Below is a small trained network, with its code and all its weights. Each question gives an input and a class and asks what happens when units are switched off, that is, made to give their printed mean instead of their output.

import numpy as np


def w(rows, s, z=0):
    codes = np.array(rows[::2]) - 128.0
    scale = np.full(codes.shape[1], s)
    scale[-1] = z or s
    return codes * scale


def f(y):
    return y / 2 * (1 + np.tanh(0.7978845608 * (y + 0.044715 * y**3)))


def log_softmax(a):
    a = a - a.max(-1, keepdims=True)
    return a - np.log(np.exp(a).sum(-1, keepdims=True))


def net(x, mask):
    res = np.array(x, float).reshape(1, 5) / 4 @ E
    y = f(res @ A[0][:, :-1].T + A[0][:, -1])
    res = res + np.where(mask, y, B[0][:, -1]) @ B[0][:, :-1]
    return log_softmax(res[-1] @ U[:, :-1].T + U[:, -1])


A, B = {}, {}
E = w([
[185,113,173,98,142,165,95,225,66,57,178],'x0',
[140,94,186,133,135,104,141,165,57,95,100],'x1',
[248,173,154,221,73,150,38,123,142,134,85],'x2',
[185,197,183,147,140,151,211,86,123,127,135],'x3',
[131,105,110,83,151,101,89,90,61,158,192],'x4',
],0.013)
A[0] = w([
[79,143,107,175,151,186,103,114,212,122,100,117],'N0',
[136,138,107,155,144,142,105,155,121,155,127,2],'N1',
[144,96,109,79,109,114,102,230,68,103,195,141],'N2',
[96,139,12,164,84,144,134,58,210,179,89,206],'N3',
[70,138,102,67,141,89,140,102,133,204,169,191],'N4',
[42,76,80,97,197,129,183,161,154,155,138,151],'N5',
[125,171,139,137,178,137,145,48,179,139,112,51],'N6',
[64,76,95,164,127,101,92,100,169,212,105,99],'N7',
[124,63,160,32,122,128,125,159,88,69,176,191],'N8',
[194,160,165,171,101,145,167,185,172,101,78,172],'N9',
],0.011,0.0094)
B[0] = w([
[104,195,128,88,112,142,121,183,196,121,91,178],'N0',
[100,122,160,147,197,106,135,162,158,59,70,126],'N1',
[122,62,108,158,152,188,55,174,83,127,159,205],'N2',
[68,136,109,140,85,153,113,114,246,191,113,250],'N3',
[120,141,89,116,123,131,192,51,112,153,140,211],'N4',
[41,161,114,123,192,64,145,139,137,100,139,218],'N5',
[171,171,133,134,121,146,109,134,126,148,168,164],'N6',
[112,53,87,149,83,77,104,69,139,164,84,193],'N7',
[106,81,94,113,179,129,102,159,28,7,134,214],'N8',
[172,152,194,151,147,177,169,157,123,99,90,205],'N9',
],0.012,0.023)
U = w([
[79,76,84,161,70,79,80,69,167,183,72,109],'0',
[160,57,114,99,113,180,12,197,54,76,176,158],'1',
[178,186,112,97,135,163,173,36,128,196,251,173],'2',
[52,93,92,24,191,68,170,128,78,74,150,32],'3',
[216,162,234,195,123,127,186,125,51,89,43,254],'4',
[96,177,130,110,100,197,143,195,212,140,93,22],'5',
],0.012,0.0078)

Each question gives the input, the list of numbers given to net, and the class t.
The units are the neurons (one row each of A and B). Each row of codes is followed by its name. A weight is (code - 128) times the scale printed after its matrix; where a second scale follows, it is the last column's (A, B and U).
mask holds one flag per neuron, in row order. A switched-off neuron (its flag False) gives its mean, the last column of its row in B, instead of its output. The means were averaged over made-up inputs and are rounded, as every weight is.
A unit's drop is (log p(t) with every unit on - log p(t) with that unit switched off) / (log p(t) with every unit on - log p(t) with every unit switched off).
The circuit of an input: a set's keep is (log p(t) with only the set's units on - log p(t) with every unit switched off) / (log p(t) with every unit on - log p(t) with every unit switched off). Starting from all 10 units, units are removed one at a time, each time the one whose removal leaves the highest keep (on an exact tie, the one counted first), for as long as the keep stays at least 0.8.
units of the circuit, in order: the units of the circuit, biggest drop first
k most important neurons: the k neurons with the biggest drops, biggest first
drop of u: that unit's drop, to one decimal
input [-5,-6,-6,7,-2], class 2: units of the circuit, in order => (N6)
input [8,-5,-1,2,-8], class 4: units of the circuit, in order => (N9 N3)
input [3,0,-3,8,1], class 4: units of the circuit, in order => (N5 N3)
input [4,7,-6,2,-7], class 1: units of the circuit, in order => (N2 N4)
input [-3,-6,-5,0,6], class 0: 2 most important neurons => (N3 N7)
input [-4,3,6,4,-4], class 4: 3 most important neurons => (N9 N5 N2)
input [-1,-8,-5,-6,3], class 0: 2 most important neurons => (N3 N7)
input [-7,-8,0,8,0], class 5: 3 most important neurons => (N3 N0 N6)
input [7,-6,-5,-7,7], class 1: 2 most important neurons => (N2 N8)
input [4,1,6,-5,-7], class 4: 2 most important neurons => (N3 N9)
input [-7,2,-8,-4,1], class 0: 3 most important neurons => (N7 N3 N9)
input [-7,-3,-8,8,-3], class 2: 2 most important neurons => (N6 N4)
input [0,5,-1,4,4], class 1: 2 most important neurons => (N5 N4)
input [-2,8,1,-4,-8], class 4: units of the circuit, in order => (N3)
input [-8,8,8,-3,-5], class 5: 2 most important neurons => (N9 N0)
input [-6,-3,5,7,6], class 2: 2 most important neurons => (N6 N7)
input [-4,8,0,1,0], class 4: drop of N3 => 0.6
input [-2,5,0,-5,1], class 1: drop of N3 => 1.2
input [2,-8,-2,4,7], class 2: drop of N4 => 0.1
input [8,-1,-7,-2,4], class 1: units of the circuit, in order => (N2)
